Below is a small trained network, with its code and all its weights. Each question gives an input and a class and asks what happens when units are switched off, that is, made to give their printed mean instead of their output.

import numpy as np


def w(rows, s, z=0):
    codes = np.array(rows[::2]) - 128.0
    scale = np.full(codes.shape[1], s)
    scale[-1] = z or s
    return codes * scale


def f(y):
    return np.maximum(y, 0)


def log_softmax(a):
    a = a - a.max(-1, keepdims=True)
    return a - np.log(np.exp(a).sum(-1, keepdims=True))


def net(x, mask):
    res = np.array(x, float).reshape(1, 6) / 4 @ E
    y = f(res @ A[0][:, :-1].T + A[0][:, -1])
    res = res + np.where(mask, y, B[0][:, -1]) @ B[0][:, :-1]
    return log_softmax(res[-1] @ U[:, :-1].T + U[:, -1])


A, B = {}, {}
E = w([
[128,127,126,127],'x0',
[142,80,2,132],'x1',
[128,129,131,125],'x2',
[55,5,165,134],'x3',
[15,185,72,53],'x4',
[195,86,158,6],'x5',
],0.0056)
A[0] = w([
[116,141,127,161,75],'n0',
[156,136,146,88,104],'n1',
[114,116,120,125,253],'n2',
[198,232,129,126,44],'n3',
[196,96,139,22,13],'n4',
[146,80,9,132,68],'n5',
[95,142,113,102,54],'n6',
[85,158,132,171,93],'n7',
[50,14,173,132,5],'n8',
[192,209,89,125,1],'n9',
[111,144,110,180,70],'n10',
[229,98,156,216,18],'n11',
[42,169,114,76,14],'n12',
[53,183,94,70,88],'n13',
[118,148,128,214,96],'n14',
[102,180,188,121,159],'n15',
[137,149,110,134,90],'n16',
[108,152,127,209,53],'n17',
[103,166,236,127,61],'n18',
[93,141,109,190,63],'n19',
],0.014,0.0091)
B[0] = w([
[95,128,130,112,133],'n0',
[103,151,119,90,155],'n1',
[194,239,200,156,254],'n2',
[67,132,134,234,176],'n3',
[17,128,122,16,173],'n4',
[174,92,6,117,181],'n5',
[143,84,136,125,136],'n6',
[110,152,117,83,155],'n7',
[28,109,95,253,173],'n8',
[65,121,98,240,150],'n9',
[85,138,116,101,142],'n10',
[180,30,200,117,180],'n11',
[131,37,169,124,160],'n12',
[125,44,174,114,194],'n13',
[100,147,140,58,169],'n14',
[193,153,76,134,196],'n15',
[113,139,124,143,132],'n16',
[68,131,133,82,153],'n17',
[163,83,7,108,173],'n18',
[89,147,122,77,149],'n19',
],0.034,0.009)
U = w([
[71,146,110,254,91],'0',
[156,49,184,150,84],'1',
[56,184,113,82,48],'2',
[150,170,123,172,252],'3',
[152,166,126,177,252],'4',
[183,137,28,167,42],'5',
],0.0064,0.011)

Each question gives the input, the list of numbers given to net, and the class t.
The units are the neurons (one row each of A and B). Each row of codes is followed by its name. A weight is (code - 128) times the scale printed after its matrix; where a second scale follows, it is the last column's (A, B and U).
mask holds one flag per neuron, in row order. A switched-off neuron (its flag False) gives its mean, the last column of its row in B, instead of its output. The means were averaged over made-up inputs and are rounded, as every weight is.
A unit's drop is (log p(t) with every unit on - log p(t) with that unit switched off) / (log p(t) with every unit on - log p(t) with every unit switched off).
The circuit of an input: a set's keep is (log p(t) with only the set's units on - log p(t) with every unit switched off) / (log p(t) with every unit on - log p(t) with every unit switched off). Starting from the 12 units with the biggest drops (on a tie, the unit counted first), units are removed one at a time, each time the one whose removal leaves the highest keep (on an exact tie, the one counted first), for as long as the keep stays at least 0.8.
units of the circuit, in order: the units of the circuit, biggest drop first
most important unit: the unit with the biggest drop
top k neurons: the k neurons with the biggest drops, biggest first
drop when u is switched off: that unit's drop, to one decimal
input [0,-5,8,-3,-8,-6], class 1: most important unit : n11
input [-1,-2,2,2,7,8], class 2: top 2 neurons : (n4 n11)
input [0,3,-3,0,5,6], class 2: top 2 neurons : (n4 n11)
input [5,6,8,8,-2,8], class 0: top 2 neurons : (n8 n14)
input [-2,5,5,-1,-2,5], class 2: top 2 neurons : (n4 n15)
input [6,7,6,-5,-2,-2], class 5: top 2 neurons : (n5 n8)
input [-2,-3,-3,-7,6,-5], class 0: top 3 neurons : (n3 n9 n11)
input [-3,4,4,-7,-1,6], class 0: top 2 neurons : (n9 n3)
input [1,-7,4,7,-2,5], class 0: top 2 neurons : (n8 n5)
input [-6,3,-4,-6,7,8], class 2: top 3 neurons : (n4 n11 n1)
input [-8,6,-8,0,8,4], class 1: top 2 neurons : (n13 n12)
input [-6,7,-2,-6,4,-5], class 5: top 3 neurons : (n5 n8 n4)
input [-6,8,7,1,4,6], class 5: top 2 neurons : (n5 n14)
input [-2,-1,2,-6,5,-1], class 0: most important unit : n3
input [7,-1,-6,-8,7,-1], class 0: top 3 neurons : (n3 n9 n11)
input [4,-7,0,-4,5,3], class 5: top 2 neurons : (n18 n15)
input [3,4,-1,-7,4,-1], class 0: top 2 neurons : (n9 n3)
input [5,7,3,3,3,-5], class 5: drop when n4 is switched off : 0.1
input [1,-8,1,-3,-4,0], class 5: drop when n13 is switched off : 0.0
input [7,5,-7,8,4,2], class 0: drop when n8 is switched off : 1.6
input [5,-8,-7,-3,2,-8], class 2: drop when n14 is switched off : 0.2
input [6,-7,-5,5,7,6], class 1: units of the circuit, in order : (n12)
